[128 = 0]
[117 101 175 125  97 166 115 102 161 165 123  73 182  89  86 137 148  94
 139  71 104 134 150 133 131 129  84 105 127 134 159 134 136 166 129 128
  99 162 158  73 100] | (28)
[139 140 107 174  58 142 107 131 126 185 128 131 147 112 111 128 112 151
 128 128 107 138 156 117  56 129  79 110 164 121 185  94  55 155 127 125
 127 160 162 100 112] | (21)
[108 138 255 130 129 126 187 104 167 150 141 148 130 142 121 127 114  92
 110 134 146  87 130 135 174 137  96 107 133 134 137 120  84 124 109 145
 139 180 178 144  87] | (28)
[133 114 189 134 125 143  85  97 141 232 106 154 146 110 128 120 108  69
 132 131 127 104 137 138 144 141  59 115 129 149 149 124 130 139 120 127
 108 158 118  72  85] | (28)
[127 150 100 175  77 128 137 146  66 171 125 141 144 113 127 123 111 171
 125 143 105 134 154 119  68 131 117 120 160 114 175  94  59 143 132 124
 133 116 131 106 129] | (21)
[ 96 127 221 119 120 125 185 116  86 149 135 153 149 120 124 130 127  97
 117 117 131  97 131 133 175 141 125 109 153 130 136 138  96 134 118 151
 131 125 141 108 129] | (28)
[122 149 103 175  70 128 133 146  60 150 129 124 145 114 126 121 118 166
 125 138 113 132 155 116  61 133 113 124 166 116 174  99  64 146 131 126
 137 110 125 106 136] | (21)
[144 124 212 131 164 132 105 114 244  97 137  22 121 136 112 123 157 117
 111 140 140 136 139 151  70 157  54 149  42 137 110 125 145 138 116 107
 139 208 155 136  56] | (28)
[138 133 135 164  69 149 100 122 113 183 125 120 151 101 108 127 113 130
 131 122 101 136 156 121  81 134  76 107 173 124 176 101  65 154 125 120
 125 163 162  92 101] | (28)

[157  94  90 164  97 146  68 146 206 133 174  96 104  93 139  72 163] | (60)
[ 53 112 122 114 161 136 128 155 164 128 101 135 104 124  77 105 127] | (60)
[128  85 117 118  99 116  80 133 127 127 158 129 118  98 137 116 114] | (60)
[208 140 141 153 133 165  98 126 165 115 130 104 152  80 167 148 139] | (60)
[ 92 121 107 159 143 136  81 163 104 137 135 127 114  89 108 106 146] | (60)
[183 170 144 126 127 174 116 148 100 137 136 168 132  81 144 154 134] | (68)
[210 142 110 103 115 107 149  54 100 137 107 122 147 112 125 176 149] | (68)
[171 133 128 117 121 140 116 112 122 121 131  91 120 115 135 152 155] | (60)
[100 131 154 159  84 157 111 112 122 139 125 125 144  96 169 157 168] | (60)
[166 140 115 143 134 160 101 156 139 127 137 131 129  91 143 142 133] | (60)
[124 116 111 122 135 148 128 161 140 130  99 128 115 116 123 138 136] | (60)
[169 155 172 134  48 123  88 104 134 135 176 122 160 106 232 138 162] | (68)
[128 101 125 106  79 163 156  59 130 147 119  76 168  97 216 174 165] | (60)
[203 103 101 116 118 111 115  56 114 124 120  74 137 137 150 183 125] | (60)
[137  66 134 133 131 105 117 154 165 140 132  95 108 136 146  81 156] | (60)
[ 86 142 160 167  76 133 134 190 154 126 166 144 165 115 176 131 143] | (68)
[196  88 159 137  80 173 101 111 113 122 188  86 130  88 200 162 170] | (60)
[141 132 118 139 127 145 106 115 138 118 169 105 138 111 128 121 136] | (68)
[107  70 145 139 113 106  98  93 190 134 156  91 140 142 173  99 176] | (60)
[228  88 130 134 114 118  97  90 125 121 146 109 131 128 169 113 161] | (60)
[179  89 133 139  72 115 114 115 163 120 196 143 152 111 206 102 136] | (68)
[147  94 156 146  88 127  99 126 151 139 164  98 156 124 187 134 141] | (60)
[169 139 144 135 104 152 128  92  92 119 159 150 136  82 157 166 146] | (68)

[107 116 135  97 176 108 110  89  90 114 119  87 133 115 170 130 157 113
 102 120 128 107  58  99 159 147 127 175 130  88 203 111 116 103 138 176
 170 134 133 121 118 137 118 141 128] | (1)
[126 116 113 125 169  95 114 137  57  97 137 171 119  85 125 136 118 152
 131 140 138 121  83 147 168 130 145 148 175  97 152 141 115  98  90  75
 155 181 165  82 114 113 120 139 112] | (4)
[138 169 197 175 114 142 111 166 159 142 118 106 144 115 149 105 152  82
 119 127 125 129 161  92 135 125  98 110  82 117  97 145 116 128 101 142
 181 214 136 163 128 126 122 121 126] | (1)
[151 146  92 236  89 125 118 167 145 129 140 120 168 126  91 137  93 129
 138 152 126 121 200 129 164  97 118 111 130 173  45 146 157 154 108  36
 106 162 166 150 129 129 127 111 136] | (4)
[135 162 168 193  93 136 117 173 164 142 110  60 159 124 152 139 130  81
 106 124 117 131 156  87 137 120 108 122  83 141 106 152 116 139 111 164
 166 178 133 174 133 144 126 116 141] | (1)
[129 119 113  74 147 113 135 138  89 122 122 183  96  80 120 134 115 152
 151 123 140 140  88 148 123 147 152 128 165  90 178 154 106 106  86 134
 149 144 131 102 144 106 132 145 110] | (4)
[119 155 180 199 128 128 105 161 108 159 122 130 117 118 160  93 157 113
 129 140 138 150 166 110 116 165 125 106  63 109  87 134 139  92 115 144
 164 203 104 128 127 113 117 123 130] | (1)
[128 134 149 108 147 117 121 143  65 116 129 198  87  99 127 140 121 149
 149 139 142 156 131 142 111 160 151 130 138  88 151 156 114 101  69 105
 146 214 130 101 125  97 122 134 110] | (4)
[125 103  75 124 142 117 116 102 102  97 128 110 134 142 116 220 111 152
 128 130 123 140 138 141 130 133 146 171 168 172 154 125 129 139 119  65
  57 114 156 111 108 139 130 147 137] | (4)
[143 162  84 255  79 116 104 204 108 133 129 115 167 110 101 158 103 132
 148 156 132 144 228 120 155 123 122  93 121 191  56 178 157 129  82  42
 129 219 172 137 136 120 127 102 141] | (4)

[156  50 164 143 126 124 140 110 136  78  77 217 104 222 129  98 147 110
 175 121   7 185 173 107 202  85 117 127] | <2>
[169  26 186 108 134 122 147 130 156  46  74 237 112 199 143  52 152 108
 160  96  51 177 186 116 200 104 124 139] | <2>
[119 109 136 140 129 139 118 101 185 123 150 122 137 142 137 140 146 124
 172 159 138 117 115 158 132 137 134 124] | <9>
[128  97  96 124 126 129 127 130 148 135 121 132 129 146 139 121 136 121
 148 130 140 121 135 130 133 126 136 118] | <9>
[130 112  64  84 123 117 145 174  92 174  99 112 122  97 140  88 112 126
  98  93 153 112 149 101  87 129 137 128] | <9>
[122 116 128 117 128 136 122 113 165 132 145 112 135 128 137 124 135 127
 157 147 145 113 120 152 115 139 134 127] | <9>
[140  68  72 122 125 123 136 148 148 120  91 174 122 191 146 106 146 114
 143 106 126 132 158 112 154 119 136 114] | <2>
[155  66 150 108 117 119 143 134 113  70  68 213 113 201 125  91 150 108
 122  90  48 169 188  97 180 105 119 126] | <2>
[105 138 102 182 128 144 106  75 177 159 174  94 133 165 131 185 138 129
 203 191 105 107  92 158 138 116 129 112] | <9>
[128  90 113 130 129 132 127 120 170 123 129 142 128 160 142 120 144 121
 161 134 137 125 136 137 146 127 135 120] | <9>
[135  82 126 176 122 131 122  94 151 106  99 188 111 233 125 158 152 113
 191 153  23 156 144 121 204  78 120 108] | <2>
[121 113 141 134 129 138 118 106 179 123 149 121 136 124 137 131 142 126
 167 153 148 113 121 158 137 138 135 125] | <9>
[141  65  75 117 125 123 134 150 150 128  97 168 123 183 146 103 142 115
 150 112 133 133 160 113 153 118 136 117] | <2>
[136  79  85 158 121 129 123 119 157 118  96 176 121 225 133 144 153 112
 163 131  96 139 146 117 183 101 131 105] | <2>
[134  85  97 131 126 128 128 133 159 133 111 169 126 176 143 118 141 118
 154 119 131 125 143 125 151 117 135 116] | <2>
[116 129 113 150 119 140 110  99 172 127 140 116 140 165 128 167 151 124
 155 157 138 114 113 155 128 135 133 113] | <9>
[100 162 112 130 134 137 115 118 161 179 168  60 133  76 138 144 115 137
 153 165 207  88  87 158  84 147 139 128] | <9>
[139  74  79 109 129 122 139 153 136 138  98 156 122 149 146  93 132 119
 138 110 139 126 156 112 137 118 137 121] | <2>
[120 117 132  97 136 129 132 142 145 158 151  92 131  64 144  89 114 132
 139 130 182 106 130 143  83 144 136 139] | <9>
[110 131 122 100 139 136 119 136 176 153 182  68 142  31 150 107 120 137
 140 135 255  85 103 165  67 172 148 139] | <9>
